Below is a small trained network, with its code and all its weights. Each question gives an input and a target symbol and asks what happens when units are switched off, that is, made to give their printed mean instead of their output.

import numpy as np


def w(rows, s, z=0):
    codes = np.array(rows[::2]) - 128.0
    scale = np.full(codes.shape[1], s)
    scale[-1] = z or s
    return codes * scale


def norm(h):
    return h / np.sqrt((h * h).mean(-1, keepdims=True) + 1e-5)


def f(y):
    return y / 2 * (1 + np.tanh(0.7978845608 * (y + 0.044715 * y**3)))


def softmax(a):
    e = np.exp(a - a.max(-1, keepdims=True))
    return e / e.sum(-1, keepdims=True)


def log_softmax(a):
    a = a - a.max(-1, keepdims=True)
    return a - np.log(np.exp(a).sum(-1, keepdims=True))


def net(x, mask):
    ids = ['ΞΠΦΨβγεζμσ'.index(c) for c in x.split()]
    T = len(ids)
    res = E[ids] + P[:T]
    q, k, v = (norm(res) @ M[0].T for M in (Q, K, V))
    z = softmax(np.where(np.tri(T) > 0, q @ k.T / 4**0.5, -1e9)) @ v
    res = res + np.where(mask[0], z, O[0][:, -1]) @ O[0][:, :-1]
    y = f(norm(res) @ A[0][:, :-1].T + A[0][:, -1])
    res = res + np.where(mask[1:13], y, B[0][:, -1]) @ B[0][:, :-1]
    return log_softmax(norm(res)[-1] @ U[:, :-1].T + U[:, -1])


Q, K, V, O, A, B = {}, {}, {}, {}, {}, {}
E = w([
[145,73,35,164,73],'Ξ',
[106,51,28,153,192],'Π',
[65,28,108,103,116],'Φ',
[160,51,39,143,158],'Ψ',
[145,101,189,65,148],'β',
[120,11,119,78,200],'γ',
[88,146,124,115,177],'ε',
[88,138,159,88,155],'ζ',
[63,122,42,152,176],'μ',
[139,90,126,135,187],'σ',
],0.011)
P = w([
[132,143,177,207,81],'0',
[133,63,138,109,207],'1',
[168,172,116,35,95],'2',
[52,22,38,229,130],'3',
[138,85,148,111,197],'4',
[165,162,107,9,62],'5',
],0.011)
Q[0] = w([
[74,165,124,3,128],'H0',
[48,143,115,158,83],'H0',
[165,193,100,121,201],'H0',
[233,123,75,82,96],'H0',
],0.019)
K[0] = w([
[39,182,244,230,121],'H0',
[102,210,88,107,65],'H0',
[177,185,108,189,221],'H0',
[244,111,191,253,82],'H0',
],0.016)
V[0] = w([
[57,106,57,105,56],'H0',
[8,158,140,125,152],'H0',
[134,113,82,152,205],'H0',
[142,207,77,206,111],'H0',
],0.015)
O[0] = w([
[86,23,212,116,75,78],'H0',
[136,121,255,84,189,117],'H0',
[97,219,153,174,129,254],'H0',
[11,116,79,84,179,51],'H0',
],0.012,0.0068)
A[0] = w([
[126,170,184,214,155,36],'N0',
[172,126,76,110,21,161],'N1',
[23,113,181,90,37,104],'N2',
[113,110,177,89,85,24],'N3',
[94,44,93,142,105,91],'N4',
[197,150,4,79,111,16],'N5',
[182,214,125,9,114,71],'N6',
[229,98,71,24,131,168],'N7',
[91,136,153,225,103,92],'N8',
[50,151,96,25,175,99],'N9',
[93,199,189,148,89,5],'N10',
[148,168,135,8,107,8],'N11',
],0.014,0.0026)
B[0] = w([
[62,63,147,122,114,221],'N0',
[112,203,173,117,180,205],'N1',
[125,106,126,207,156,211],'N2',
[147,134,140,123,93,137],'N3',
[143,177,174,53,148,180],'N4',
[82,106,217,119,60,244],'N5',
[152,113,82,87,161,206],'N6',
[102,124,49,169,206,193],'N7',
[146,91,6,115,94,199],'N8',
[211,134,127,116,88,254],'N9',
[138,203,97,125,129,151],'N10',
[62,135,117,175,86,152],'N11',
],0.022,0.0067)
U = w([
[96,213,177,137,192,68],'Ξ',
[101,29,169,208,193,82],'Π',
[158,62,226,118,70,172],'Φ',
[5,114,120,104,184,124],'Ψ',
[82,193,61,41,76,72],'β',
[197,100,70,76,180,127],'γ',
[76,160,177,135,11,163],'ε',
[203,139,104,206,82,105],'ζ',
[110,58,19,152,141,113],'μ',
[192,106,163,36,129,254],'σ',
],0.013,0.0034)

Each question gives the input, a string of symbols that net reads in full, and the target symbol t.
The units are the heads (4 rows each of Q, K, V and O) and the neurons (one row each of A and B). Each row of codes is followed by its name. A weight is (code - 128) times the scale printed after its matrix; where a second scale follows, it is the last column's (O, A, B and U).
mask holds one flag per unit, heads first, then neurons. A switched-off unit (its flag False) gives its mean, the last column of its rows in O or B, instead of its output. The means were averaged over made-up inputs and are rounded, as every weight is.
A unit's drop is (log p(t) with every unit on - log p(t) with that unit switched off) / (log p(t) with every unit on - log p(t) with every unit switched off).
The circuit of an input: a set's keep is (log p(t) with only the set's units on - log p(t) with every unit switched off) / (log p(t) with every unit on - log p(t) with every unit switched off). Starting from the 12 units with the biggest drops (on a tie, the unit counted first), units are removed one at a time, each time the one whose removal leaves the highest keep (on an exact tie, the one counted first), for as long as the keep stays at least 0.8.
units of the circuit, in order: the units of the circuit, biggest drop first
most important unit: the unit with the biggest drop
k most important neurons: the k neurons with the biggest drops, biggest first
input σ Φ ζ β, target γ: 4 most important neurons -> N5, N7, N0, N2
input σ Φ ε Ψ, target σ: units of the circuit, in order -> N4, H0
input μ γ σ Ξ σ ε, target Φ: units of the circuit, in order -> H0, N9, N2
input σ σ σ γ β, target γ: most important unit -> N6
input σ σ σ β, target ε: units of the circuit, in order -> H0, N5
input ε Π ε, target γ: 3 most important neurons -> N9, N5, N6
input Ξ ζ γ σ σ, target ζ: 3 most important neurons -> N1, N4, N7
input σ σ Ξ ζ, target Ψ: 4 most important neurons -> N4, N9, N2, N5
input Π Π γ, target ζ: units of the circuit, in order -> H0, N9, N2
input σ Π Ψ, target β: 4 most important neurons -> N5, N7, N6, N0
input ε σ σ Ψ ζ, target σ: units of the circuit, in order -> H0, N9
input ε γ σ Π β γ, target γ: units of the circuit, in order -> H0, N9, N7
input γ σ ζ, target Ξ: units of the circuit, in order -> H0, N1, N9
input μ μ γ σ σ, target ζ: 2 most important neurons -> N1, N7
input β Ψ Ψ, target Ψ: 4 most important neurons -> N7, N5, N1, N9
input γ Π Ψ Φ, target β: 2 most important neurons -> N4, N8
input Ψ ε β ζ Π σ, target ε: units of the circuit, in order -> N5
input ζ γ μ ε γ ζ, target μ: 2 most important neurons -> N7, N11
input Ξ σ σ σ μ, target Ψ: 3 most important neurons -> N0, N9, N5
input σ Ψ σ γ, target ε: units of the circuit, in order -> H0, N5
input γ σ Φ σ Ξ ζ, target Ξ: units of the circuit, in order -> N8, N7
input Φ γ Π Π σ Ψ, target Π: units of the circuit, in order -> H0, N7
